Below are the code and all the weights of a small trained network. Each question names an input and a target symbol and asks about switching units off, where a switched-off unit gives its printed mean instead of its output.

import numpy as np


def w(rows, s, z=0):
    codes = np.array(rows[::2]) - 128.0
    scale = np.full(codes.shape[1], s)
    scale[-1] = z or s
    return codes * scale


def f(y):
    return np.maximum(y, 0)


def softmax(a):
    e = np.exp(a - a.max(-1, keepdims=True))
    return e / e.sum(-1, keepdims=True)


def log_softmax(a):
    a = a - a.max(-1, keepdims=True)
    return a - np.log(np.exp(a).sum(-1, keepdims=True))


def net(x, mask):
    ids = ['γδζμτω'.index(c) for c in x.split()]
    T = len(ids)
    res = E[ids] + P[:T]
    u = 0
    for l in range(2):
        q, k, v = (res @ M[l].T for M in (Q, K, V))
        z = softmax(np.where(np.tri(T) > 0, q @ k.T / 2**0.5, -1e9)) @ v
        res = res + np.where(mask[u], z, O[l][:, -1]) @ O[l][:, :-1]
        u += 1
        y = f(res @ A[l][:, :-1].T + A[l][:, -1])
        res = res + np.where(mask[u : u + 8], y, B[l][:, -1]) @ B[l][:, :-1]
        u += 8
    return log_softmax(res[-1] @ U[:, :-1].T + U[:, -1])


Q, K, V, O, A, B = {}, {}, {}, {}, {}, {}
E = w([
[168,248,81,141],'γ',
[175,138,65,28],'δ',
[216,89,253,176],'ζ',
[141,59,135,139],'μ',
[26,127,117,166],'τ',
[107,99,167,181],'ω',
],0.015)
P = w([
[191,104,48,254],'0',
[154,108,64,192],'1',
[135,117,70,161],'2',
[52,175,117,115],'3',
[59,164,114,106],'4',
[66,152,104,100],'5',
[85,147,104,95],'6',
[102,131,96,96],'7',
[121,112,96,93],'8',
[127,118,89,90],'9',
[127,111,86,88],'10',
[124,107,89,83],'11',
[150,92,86,91],'12',
],0.0095)
Q[0] = w([
[103,214,112,58],'0.h0',
[73,82,1,65],'0.h0',
],0.006)
K[0] = w([
[223,254,61,250],'0.h0',
[105,194,108,1],'0.h0',
],0.006)
V[0] = w([
[151,255,121,126],'0.h0',
[239,186,245,46],'0.h0',
],0.0055)
O[0] = w([
[108,114,88,40,2],'0.h0',
[181,160,252,39,105],'0.h0',
],0.0043,0.0009)
A[0] = w([
[95,45,151,103,102],'0.n0',
[150,152,226,87,98],'0.n1',
[92,74,162,111,181],'0.n2',
[58,192,117,253,79],'0.n3',
[83,80,126,189,117],'0.n4',
[109,183,232,31,85],'0.n5',
[191,55,186,42,4],'0.n6',
[32,173,163,87,163],'0.n7',
],0.0077,0.0028)
B[0] = w([
[198,147,127,131,182],'0.n0',
[57,79,56,174,252],'0.n1',
[133,103,100,173,220],'0.n2',
[239,44,205,3,240],'0.n3',
[199,172,135,90,228],'0.n4',
[197,57,74,141,194],'0.n5',
[7,150,2,170,253],'0.n6',
[217,87,75,155,194],'0.n7',
],0.0081,0.0034)
Q[1] = w([
[85,106,165,56],'1.h0',
[78,250,153,114],'1.h0',
],0.013)
K[1] = w([
[232,72,125,149],'1.h0',
[186,9,177,167],'1.h0',
],0.013)
V[1] = w([
[115,163,254,137],'1.h0',
[223,221,151,155],'1.h0',
],0.011)
O[1] = w([
[246,1,183,185,2],'1.h0',
[199,225,91,151,168],'1.h0',
],0.0077,0.011)
A[1] = w([
[170,96,79,111,208],'1.n0',
[49,198,218,157,181],'1.n1',
[160,78,47,191,84],'1.n2',
[24,53,115,116,128],'1.n3',
[164,48,127,39,53],'1.n4',
[93,195,222,101,149],'1.n5',
[124,169,205,91,4],'1.n6',
[91,121,200,254,50],'1.n7',
],0.012,0.0026)
B[1] = w([
[68,200,149,193,219],'1.n0',
[161,164,106,18,219],'1.n1',
[63,155,211,203,214],'1.n2',
[122,6,170,191,253],'1.n3',
[248,108,98,3,168],'1.n4',
[136,172,69,166,168],'1.n5',
[84,156,115,136,131],'1.n6',
[185,82,4,32,192],'1.n7',
],0.014,0.0057)
U = w([
[172,160,108,163,188],'γ',
[55,80,78,90,156],'δ',
[131,48,32,197,91],'ζ',
[31,74,224,156,144],'μ',
[159,79,165,83,2],'τ',
[154,99,254,127,54],'ω',
],0.0066,0.0088)

Each question gives the input, a string of symbols that net reads in full, and the target symbol t.
The units are the heads (2 rows each of Q, K, V and O) and the neurons (one row each of A and B). Each row of codes is followed by its name. A weight is (code - 128) times the scale printed after its matrix; where a second scale follows, it is the last column's (O, A, B and U).
mask holds one flag per unit, layer by layer, with each layer's heads first. A switched-off unit (its flag False) gives its mean, the last column of its rows in O or B, instead of its output. The means were averaged over made-up inputs and are rounded, as every weight is.
A unit's drop is (log p(t) with every unit on - log p(t) with that unit switched off) / (log p(t) with every unit on - log p(t) with every unit switched off).
The circuit of an input: a set's keep is (log p(t) with only the set's units on - log p(t) with every unit switched off) / (log p(t) with every unit on - log p(t) with every unit switched off). Starting from the 12 units with the biggest drops (on a tie, the unit counted first), units are removed one at a time, each time the one whose removal leaves the highest keep (on an exact tie, the one counted first), for as long as the keep stays at least 0.8.
circuit, biggest first: the units of the circuit, biggest drop first
unit that matters most: the unit with the biggest drop
k most important neurons: the k neurons with the biggest drops, biggest first
top k neurons in layer l: the k neurons of layer l with the biggest drops, biggest first
drop of u: that unit's drop, to one decimal
input μ ζ τ, target τ: circuit, biggest first	(0.n3; 1.n4; 1.h0; 0.n6)
input μ ω δ ζ ζ, target δ: circuit, biggest first	(1.n1; 1.h0)
input ω ω γ ω ζ τ γ μ ζ ζ γ ζ ζ, target μ: unit that matters most	1.n2
input μ τ γ μ μ ζ μ μ ω, target γ: 3 most important neurons	(0.n6; 1.n3; 0.n1)
input μ ζ ζ μ ω ζ μ μ, target μ: top 2 neurons in layer 0	(0.n3; 0.n2)
input μ ω δ δ δ μ δ ω ζ, target δ: 2 most important neurons	(1.n1; 0.n3)
input ζ ω τ τ ζ μ ζ, target ζ: top 3 neurons in layer 0	(0.n3; 0.n1; 0.n6)
input τ ζ ω ζ, target ζ: 3 most important neurons	(1.n7; 0.n3; 0.n1)
input ω τ μ, target μ: 2 most important neurons	(1.n7; 1.n2)
input ζ μ δ μ μ γ μ ζ μ, target γ: top 2 neurons in layer 0	(0.n1; 0.n6)
input ζ ζ δ μ ζ ζ δ ζ ζ ζ, target μ: top 2 neurons in layer 1	(1.n3; 1.n7)
input ω δ γ ω μ γ τ, target γ: drop of 0.n7	0.2
input ζ ω ζ ζ τ, target τ: drop of 0.n4	0.0
input μ γ ζ ζ τ, target γ: drop of 0.n3	0.2
input γ τ τ μ ζ τ ζ ζ γ γ ζ ζ ω, target γ: unit that matters most	1.h0
